Below is a small trained network, with its code and all its weights. Each question gives an input and a class and asks what happens when units are switched off, that is, made to give their printed mean instead of their output.

import numpy as np


def w(rows, s, z=0):
    codes = np.array(rows[::2]) - 128.0
    scale = np.full(codes.shape[1], s)
    scale[-1] = z or s
    return codes * scale


def norm(h):
    return h / np.sqrt((h * h).mean(-1, keepdims=True) + 1e-5)


def f(y):
    return y / 2 * (1 + np.tanh(0.7978845608 * (y + 0.044715 * y**3)))


def log_softmax(a):
    a = a - a.max(-1, keepdims=True)
    return a - np.log(np.exp(a).sum(-1, keepdims=True))


def net(x, mask):
    res = np.array(x, float).reshape(1, 3) / 4 @ E
    u = 0
    for l in range(2):
        y = f(norm(res) @ A[l][:, :-1].T + A[l][:, -1])
        res = res + np.where(mask[u : u + 15], y, B[l][:, -1]) @ B[l][:, :-1]
        u += 15
    return log_softmax(norm(res)[-1] @ U[:, :-1].T + U[:, -1])


A, B = {}, {}
E = w([
[135,212,189],'x0',
[2,158,58],'x1',
[249,203,56],'x2',
],0.0034)
A[0] = w([
[180,146,123,55],'0.n1',
[100,222,1,61],'0.n2',
[112,137,58,132],'0.n3',
[124,234,183,83],'0.n4',
[140,238,153,71],'0.n5',
[174,19,2,159],'0.n6',
[91,126,150,20],'0.n7',
[130,37,55,111],'0.n8',
[77,204,45,69],'0.n9',
[143,172,156,82],'0.n10',
[214,207,6,3],'0.n11',
[203,59,115,237],'0.n12',
[50,184,46,109],'0.n13',
[119,221,199,31],'0.n14',
[166,105,165,98],'0.n15',
],0.0094,0.0035)
B[0] = w([
[197,147,116,136],'0.n1',
[170,51,85,215],'0.n2',
[85,102,150,161],'0.n3',
[33,222,146,168],'0.n4',
[98,209,150,166],'0.n5',
[97,253,191,252],'0.n6',
[106,83,82,111],'0.n7',
[53,215,178,184],'0.n8',
[99,67,65,180],'0.n9',
[144,176,120,130],'0.n10',
[166,219,123,240],'0.n11',
[141,174,143,246],'0.n12',
[151,11,81,199],'0.n13',
[75,191,162,150],'0.n14',
[143,85,97,147],'0.n15',
],0.0076,0.0045)
A[1] = w([
[174,160,229,165],'1.n1',
[105,73,123,88],'1.n2',
[138,141,151,83],'1.n3',
[121,87,122,2],'1.n4',
[143,163,169,113],'1.n5',
[213,123,184,132],'1.n6',
[169,37,114,65],'1.n7',
[93,68,184,81],'1.n8',
[178,131,76,58],'1.n9',
[249,134,177,79],'1.n10',
[83,63,238,159],'1.n11',
[135,93,163,98],'1.n12',
[169,163,95,76],'1.n13',
[111,92,67,33],'1.n14',
[67,165,90,34],'1.n15',
],0.011,0.0045)
B[1] = w([
[64,69,73,253],'1.n1',
[179,100,134,139],'1.n2',
[111,84,91,127],'1.n3',
[164,134,96,112],'1.n4',
[60,43,85,172],'1.n5',
[95,42,63,173],'1.n6',
[187,123,154,140],'1.n7',
[221,199,109,157],'1.n8',
[177,133,124,123],'1.n9',
[158,1,99,180],'1.n10',
[240,190,84,221],'1.n11',
[171,166,67,125],'1.n12',
[158,135,158,140],'1.n13',
[122,68,141,133],'1.n14',
[62,145,153,131],'1.n15',
],0.0075,0.0061)
U = w([
[109,1,29,251],'0',
[15,237,158,219],'1',
[226,211,38,167],'2',
[124,142,114,85],'3',
[89,68,200,1],'4',
[72,31,250,1],'5',
],0.009,0.0063)

Each question gives the input, the list of numbers given to net, and the class t.
The units are the neurons (one row each of A and B). Each row of codes is followed by its name. A weight is (code - 128) times the scale printed after its matrix; where a second scale follows, it is the last column's (A, B and U).
mask holds one flag per neuron, layer by layer. A switched-off neuron (its flag False) gives its mean, the last column of its row in B, instead of its output. The means were averaged over made-up inputs and are rounded, as every weight is.
A unit's drop is (log p(t) with every unit on - log p(t) with that unit switched off) / (log p(t) with every unit on - log p(t) with every unit switched off).
The circuit of an input: a set's keep is (log p(t) with only the set's units on - log p(t) with every unit switched off) / (log p(t) with every unit on - log p(t) with every unit switched off). Starting from the 12 units with the biggest drops (on a tie, the unit counted first), units are removed one at a time, each time the one whose removal leaves the highest keep (on an exact tie, the one counted first), for as long as the keep stays at least 0.8.
circuit, biggest first: the units of the circuit, biggest drop first
most important unit: the unit with the biggest drop
top k neurons: the k neurons with the biggest drops, biggest first
top k neurons in layer l: the k neurons of layer l with the biggest drops, biggest first
drop of u: that unit's drop, to one decimal
input [4,8,-6], class 0: circuit, biggest first	[0.n6; 0.n13]
input [-5,-3,-6], class 2: most important unit	1.n11
input [4,0,-5], class 2: circuit, biggest first	[1.n11; 0.n11]
input [-8,-2,7], class 1: circuit, biggest first	[0.n6; 1.n11]
input [-6,3,-5], class 1: top 2 neurons in layer 0	[0.n8; 0.n2]
input [-8,-5,-5], class 1: top 2 neurons in layer 0	[0.n8; 0.n6]
input [5,-6,-4], class 0: top 2 neurons	[0.n6; 0.n8]
input [5,-7,-8], class 2: top 2 neurons in layer 0	[0.n11; 0.n6]
input [7,-2,-8], class 2: top 2 neurons	[1.n11; 0.n6]
input [6,-7,5], class 0: top 2 neurons	[0.n6; 1.n10]
input [6,-5,-8], class 2: top 2 neurons	[1.n11; 0.n6]
input [5,6,-1], class 0: top 2 neurons in layer 0	[0.n13; 0.n6]
input [8,-5,5], class 1: top 2 neurons	[0.n4; 1.n11]
input [1,-6,-7], class 2: top 2 neurons in layer 1	[1.n11; 1.n8]
input [-1,-4,-6], class 2: most important unit	0.n11
input [-7,1,7], class 1: top 2 neurons	[0.n6; 0.n8]
input [-4,5,-6], class 2: drop of 0.n9	0.1
input [-4,0,-7], class 2: drop of 1.n11	0.3
